Here is a tiny trained network, its code and every weight. The questions are about switching its units off for an input and a target symbol, where a switched-off unit gives its printed mean instead of its output.

import numpy as np


def w(rows, s, z=0):
    codes = np.array(rows[::2]) - 128.0
    scale = np.full(codes.shape[1], s)
    scale[-1] = z or s
    return codes * scale


def norm(h):
    return h / np.sqrt((h * h).mean(-1, keepdims=True) + 1e-5)


def f(y):
    return np.maximum(y, 0)


def softmax(a):
    e = np.exp(a - a.max(-1, keepdims=True))
    return e / e.sum(-1, keepdims=True)


def log_softmax(a):
    a = a - a.max(-1, keepdims=True)
    return a - np.log(np.exp(a).sum(-1, keepdims=True))


def net(x, mask):
    ids = ['γδζηθμξψω'.index(c) for c in x.split()]
    T = len(ids)
    res = E[ids] + P[:T]
    r = norm(res)
    for j in range(2):
        rows = slice(2 * j, 2 * j + 2)
        q, k, v = (r @ M[0][rows].T for M in (Q, K, V))
        z = softmax(np.where(np.tri(T) > 0, q @ k.T / 2**0.5, -1e9)) @ v
        o = O[0][rows]
        res = res + np.where(mask[j], z, o[:, -1]) @ o[:, :-1]
    y = f(norm(res) @ A[0][:, :-1].T + A[0][:, -1])
    res = res + np.where(mask[2:6], y, B[0][:, -1]) @ B[0][:, :-1]
    return log_softmax(norm(res)[-1] @ U[:, :-1].T + U[:, -1])


Q, K, V, O, A, B = {}, {}, {}, {}, {}, {}
E = w([
[182,147,17,89],'γ',
[151,108,143,108],'δ',
[149,64,74,72],'ζ',
[230,147,159,167],'η',
[150,164,122,16],'θ',
[156,144,37,89],'μ',
[161,130,156,166],'ξ',
[158,157,197,85],'ψ',
[5,158,64,56],'ω',
],0.022)
P = w([
[254,87,82,178],'0',
[190,92,94,177],'1',
[143,111,104,176],'2',
[140,144,118,183],'3',
[127,179,99,179],'4',
[172,228,54,203],'5',
[141,233,25,150],'6',
],0.0075)
Q[0] = w([
[155,63,135,123],'head 1',
[94,71,68,134],'head 1',
[52,77,146,168],'head 2',
[3,134,155,110],'head 2',
],0.021)
K[0] = w([
[159,117,161,192],'head 1',
[89,38,78,225],'head 1',
[133,7,172,93],'head 2',
[188,8,61,108],'head 2',
],0.015)
V[0] = w([
[109,201,163,166],'head 1',
[122,106,131,239],'head 1',
[195,176,170,82],'head 2',
[147,129,112,254],'head 2',
],0.02)
O[0] = w([
[176,180,96,170,96],'head 1',
[99,98,81,142,123],'head 1',
[250,215,163,116,198],'head 2',
[125,44,110,212,248],'head 2',
],0.016,0.015)
A[0] = w([
[177,154,216,145,87],'neuron 1',
[63,109,103,233,154],'neuron 2',
[106,118,160,202,205],'neuron 3',
[95,251,121,237,252],'neuron 4',
],0.017,0.0034)
B[0] = w([
[3,66,225,149,189],'neuron 1',
[40,187,97,59,246],'neuron 2',
[159,158,73,59,217],'neuron 3',
[16,117,1,7,183],'neuron 4',
],0.011,0.012)
U = w([
[190,85,116,42,66],'γ',
[225,87,124,66,67],'δ',
[142,26,140,20,2],'ζ',
[179,219,186,132,254],'η',
[119,73,219,151,194],'θ',
[128,181,146,157,75],'μ',
[246,128,158,226,142],'ξ',
[2,207,112,64,95],'ψ',
[110,56,44,175,184],'ω',
],0.0096,0.0049)

Each question gives the input, a string of symbols that net reads in full, and the target symbol t.
The units are the heads (2 rows each of Q, K, V and O) and the neurons (one row each of A and B). Each row of codes is followed by its name. A weight is (code - 128) times the scale printed after its matrix; where a second scale follows, it is the last column's (O, A, B and U).
mask holds one flag per unit, heads first, then neurons. A switched-off unit (its flag False) gives its mean, the last column of its rows in O or B, instead of its output. The means were averaged over made-up inputs and are rounded, as every weight is.
A unit's drop is (log p(t) with every unit on - log p(t) with that unit switched off) / (log p(t) with every unit on - log p(t) with every unit switched off).
The circuit of an input: a set's keep is (log p(t) with only the set's units on - log p(t) with every unit switched off) / (log p(t) with every unit on - log p(t) with every unit switched off). Starting from all 6 units, units are removed one at a time, each time the one whose removal leaves the highest keep (on an exact tie, the one counted first), for as long as the keep stays at least 0.8.
circuit, biggest first: the units of the circuit, biggest drop first
unit that matters most: the unit with the biggest drop
which heads matter: for each layer, one digit per head in row order, 1 if its drop is at least 0.15 and else 0, layers parted by /
drop when u is switched off: that unit's drop, to one decimal
input ξ η δ δ δ γ δ, target θ: unit that matters most	neuron 1
input γ γ γ δ, target θ: which heads matter	00
input δ ξ ξ ζ γ ω ζ, target ψ: which heads matter	01
input ξ ψ γ θ, target η: which heads matter	01
input ξ ψ δ ξ, target η: which heads matter	11
input ξ ω ξ, target ψ: which heads matter	01
input γ ξ ω ξ ψ γ ξ, target η: which heads matter	01
input ζ ψ ξ γ, target η: which heads matter	01
input ξ γ ψ ω ξ η, target ψ: circuit, biggest first	[neuron 4; neuron 1]
input γ η γ η γ, target ξ: which heads matter	10
input η η ψ ψ ζ μ, target η: which heads matter	01
input ξ γ ω γ ζ, target ψ: which heads matter	01
input ω ξ ξ, target ψ: drop when neuron 2 is switched off	0.2
input δ ξ γ η, target ω: drop when neuron 1 is switched off	0.2
input γ η γ, target ξ: drop when neuron 2 is switched off	0.2
input δ η δ, target ξ: unit that matters most	head 2
